Below are the code and all the weights of a small trained network. Each question names an input and a class and asks about switching units off, where a switched-off unit gives its printed mean instead of its output.

import numpy as np


def w(rows, s, z=0):
    codes = np.array(rows[::2]) - 128.0
    scale = np.full(codes.shape[1], s)
    scale[-1] = z or s
    return codes * scale


def f(y):
    return np.maximum(y, 0)


def log_softmax(a):
    a = a - a.max(-1, keepdims=True)
    return a - np.log(np.exp(a).sum(-1, keepdims=True))


def net(x, mask):
    res = np.array(x, float).reshape(1, 5) / 4 @ E
    y = f(res @ A[0][:, :-1].T + A[0][:, -1])
    res = res + np.where(mask, y, B[0][:, -1]) @ B[0][:, :-1]
    return log_softmax(res[-1] @ U[:, :-1].T + U[:, -1])


A, B = {}, {}
E = w([
[176,236,102,41,133,120,57,97,93,213,91],'x0',
[208,49,77,169,173,158,55,91,161,155,180],'x1',
[175,183,112,59,205,59,160,211,186,117,230],'x2',
[184,97,78,146,186,58,170,134,104,105,56],'x3',
[229,81,120,129,50,201,162,255,94,209,115],'x4',
],0.0077)
A[0] = w([
[109,98,129,144,105,138,146,81,55,97,51,104],'neuron 1',
[80,105,141,169,68,119,102,87,73,125,74,3],'neuron 2',
[23,124,155,93,149,53,139,29,127,72,122,86],'neuron 3',
[144,120,96,50,124,140,82,93,86,135,45,128],'neuron 4',
[132,122,165,105,94,159,124,144,126,147,207,247],'neuron 5',
[147,79,127,142,195,154,44,83,180,133,149,43],'neuron 6',
[69,159,166,126,84,109,157,141,85,107,86,147],'neuron 7',
[108,76,140,179,123,107,155,191,148,40,118,56],'neuron 8',
[38,123,166,105,95,188,135,127,191,173,214,151],'neuron 9',
[87,113,163,71,196,163,133,91,153,103,133,68],'neuron 10',
[165,99,135,128,77,171,144,223,99,162,87,97],'neuron 11',
[161,96,164,149,104,169,166,116,175,86,158,89],'neuron 12',
[141,137,166,110,63,199,157,255,112,107,119,74],'neuron 13',
[193,113,51,168,151,69,162,159,148,98,43,219],'neuron 14',
[88,165,149,115,114,62,185,165,66,121,89,113],'neuron 15',
[114,178,52,87,152,116,153,164,144,135,140,88],'neuron 16',
[113,125,100,177,125,164,156,149,137,91,129,61],'neuron 17',
[92,147,199,108,103,200,99,125,121,134,201,147],'neuron 18',
[79,51,135,144,155,131,131,129,88,142,58,167],'neuron 19',
[176,88,164,128,130,146,111,100,122,164,142,93],'neuron 20',
[155,88,74,149,207,49,205,125,106,138,44,210],'neuron 21',
[131,108,65,132,140,182,99,86,122,111,161,219],'neuron 22',
[25,182,182,75,76,114,207,172,127,115,76,116],'neuron 23',
[151,83,89,122,98,153,73,187,90,128,138,93],'neuron 24',
[149,201,80,85,153,90,76,127,92,187,87,32],'neuron 25',
[155,122,158,112,164,62,162,154,159,117,182,37],'neuron 26',
[120,169,138,115,131,154,74,137,144,151,126,58],'neuron 27',
[125,98,169,201,74,214,47,46,87,175,118,69],'neuron 28',
[115,181,142,117,137,126,139,166,134,126,68,247],'neuron 29',
[184,70,77,181,153,129,20,126,166,132,148,84],'neuron 30',
[73,60,141,135,119,108,168,132,139,116,169,12],'neuron 31',
[108,42,144,170,109,89,197,133,165,105,147,73],'neuron 32',
[95,99,133,198,106,94,143,133,130,117,138,93],'neuron 33',
[101,43,144,176,150,90,208,154,154,90,112,119],'neuron 34',
[160,111,100,47,162,114,109,125,107,122,71,151],'neuron 35',
[106,129,174,55,139,97,173,171,123,115,250,107],'neuron 36',
[135,115,139,161,96,163,95,78,71,87,77,14],'neuron 37',
[76,124,106,115,121,74,107,83,135,108,135,18],'neuron 38',
[128,132,118,124,155,171,181,191,68,145,87,160],'neuron 39',
[87,164,154,117,131,86,111,80,146,69,133,26],'neuron 40',
[178,135,88,115,199,76,188,143,146,153,202,20],'neuron 41',
],0.0092,0.0036)
B[0] = w([
[186,150,204,84,116,65,207,193,145,101,158,218],'neuron 1',
[118,122,208,53,146,66,199,227,106,130,113,202],'neuron 2',
[95,100,28,71,196,164,184,58,176,171,58,254],'neuron 3',
[85,189,184,153,125,66,95,67,56,189,168,206],'neuron 4',
[102,107,161,136,161,109,169,39,173,78,133,211],'neuron 5',
[205,125,76,200,169,160,83,176,164,120,47,194],'neuron 6',
[169,150,155,159,102,127,84,188,182,4,84,216],'neuron 7',
[98,167,174,160,141,79,72,116,69,221,144,208],'neuron 8',
[127,149,207,125,65,135,74,51,124,121,227,220],'neuron 9',
[131,122,95,118,181,171,212,118,151,130,120,170],'neuron 10',
[78,117,62,121,223,172,216,75,148,151,100,237],'neuron 11',
[154,213,148,120,173,121,79,69,69,160,111,176],'neuron 12',
[63,115,92,75,202,208,191,91,167,162,57,231],'neuron 13',
[100,170,139,125,125,150,154,2,209,56,183,239],'neuron 14',
[198,131,97,193,98,127,33,149,123,66,73,210],'neuron 15',
[192,125,165,110,169,87,115,145,164,156,125,184],'neuron 16',
[86,205,147,124,203,115,111,112,70,158,130,161],'neuron 17',
[132,159,173,119,75,157,90,33,141,66,172,209],'neuron 18',
[143,72,211,28,82,108,167,146,172,99,138,207],'neuron 19',
[179,134,104,107,154,174,126,161,142,85,133,169],'neuron 20',
[131,78,171,116,55,147,114,21,206,26,194,246],'neuron 21',
[207,105,97,113,115,162,114,113,175,82,107,195],'neuron 22',
[243,108,99,218,127,169,7,176,113,50,62,253],'neuron 23',
[105,192,86,173,181,154,135,114,144,122,119,190],'neuron 24',
[85,191,132,217,165,70,90,122,45,204,150,213],'neuron 25',
[129,154,159,65,103,79,193,207,128,110,122,190],'neuron 26',
[65,176,208,175,91,102,105,86,81,176,145,161],'neuron 27',
[173,132,223,61,118,68,180,185,146,113,160,247],'neuron 28',
[191,147,160,143,108,140,84,143,113,103,194,201],'neuron 29',
[203,167,85,164,132,173,36,249,119,64,51,219],'neuron 30',
[158,187,117,172,174,87,77,141,76,216,89,172],'neuron 31',
[95,178,170,169,119,105,64,90,20,172,107,208],'neuron 32',
[107,210,152,140,124,126,91,119,103,169,134,176],'neuron 33',
[134,190,131,131,132,90,40,80,46,182,165,228],'neuron 34',
[75,208,151,155,151,113,90,72,83,151,227,187],'neuron 35',
[173,109,176,54,101,52,191,219,158,127,127,225],'neuron 36',
[150,173,144,101,196,43,197,194,159,158,61,192],'neuron 37',
[54,128,102,125,224,129,172,134,142,143,70,170],'neuron 38',
[92,144,99,145,185,201,154,97,144,126,120,200],'neuron 39',
[75,119,78,112,218,196,186,116,128,160,89,193],'neuron 40',
[142,149,178,65,157,35,190,189,115,106,126,209],'neuron 41',
],0.006,0.0096)
U = w([
[156,103,204,45,131,37,214,237,141,94,130,16],'0',
[97,164,149,185,143,76,62,106,2,226,127,40],'1',
[198,101,97,184,141,178,47,211,157,12,43,118],'2',
[65,101,65,91,206,191,209,95,176,129,46,8],'3',
[110,101,183,107,89,130,123,59,184,29,190,253],'4',
[131,64,118,103,58,114,121,105,160,49,144,210],'5',
],0.0081,0.0039)

Each question gives the input, the list of numbers given to net, and the class t.
The units are the neurons (one row each of A and B). Each row of codes is followed by its name. A weight is (code - 128) times the scale printed after its matrix; where a second scale follows, it is the last column's (A, B and U).
mask holds one flag per neuron, in row order. A switched-off neuron (its flag False) gives its mean, the last column of its row in B, instead of its output. The means were averaged over made-up inputs and are rounded, as every weight is.
A unit's drop is (log p(t) with every unit on - log p(t) with that unit switched off) / (log p(t) with every unit on - log p(t) with every unit switched off).
The circuit of an input: a set's keep is (log p(t) with only the set's units on - log p(t) with every unit switched off) / (log p(t) with every unit on - log p(t) with every unit switched off). Starting from the 12 units with the biggest drops (on a tie, the unit counted first), units are removed one at a time, each time the one whose removal leaves the highest keep (on an exact tie, the one counted first), for as long as the keep stays at least 0.8.
circuit, biggest first: the units of the circuit, biggest drop first
top k neurons: the k neurons with the biggest drops, biggest first
drop of u: that unit's drop, to one decimal
input [-3,3,-6,-4,-7], class 3: circuit, biggest first => neuron 3
input [3,-5,2,-6,-8], class 3: top 2 neurons => neuron 3; neuron 40
input [8,2,5,0,8], class 1: top 3 neurons => neuron 25; neuron 3; neuron 35
input [-6,-7,1,3,6], class 2: top 3 neurons => neuron 23; neuron 15; neuron 7
input [-5,-5,4,4,-1], class 1: circuit, biggest first => neuron 34; neuron 8
input [4,-3,5,-7,2], class 4: top 2 neurons => neuron 18; neuron 9
input [5,2,3,7,-4], class 4: top 2 neurons => neuron 21; neuron 14
input [3,-6,5,5,4], class 2: top 2 neurons => neuron 15; neuron 23
input [0,5,-3,7,4], class 4: top 3 neurons => neuron 14; neuron 21; neuron 23
input [-8,-8,-2,-2,3], class 1: top 3 neurons => neuron 8; neuron 34; neuron 32
input [2,-5,-7,8,4], class 4: top 3 neurons => neuron 21; neuron 14; neuron 36
input [-4,1,-8,3,7], class 0: top 2 neurons => neuron 28; neuron 1
input [-4,-6,-3,1,7], class 3: top 4 neurons => neuron 13; neuron 11; neuron 30; neuron 39
input [-1,6,-3,4,7], class 3: circuit, biggest first => neuron 11
input [-1,4,5,-3,-6], class 3: top 2 neurons => neuron 3; neuron 28
input [-6,4,-3,6,-1], class 1: top 3 neurons => neuron 34; neuron 32; neuron 8
input [-7,7,-1,-4,8], class 3: drop of neuron 4 => 0.3
input [1,3,1,8,2], class 4: drop of neuron 31 => 0.0
input [8,3,4,7,-3], class 1: drop of neuron 35 => 0.1
input [-4,-2,6,7,1], class 4: circuit, biggest first => neuron 21
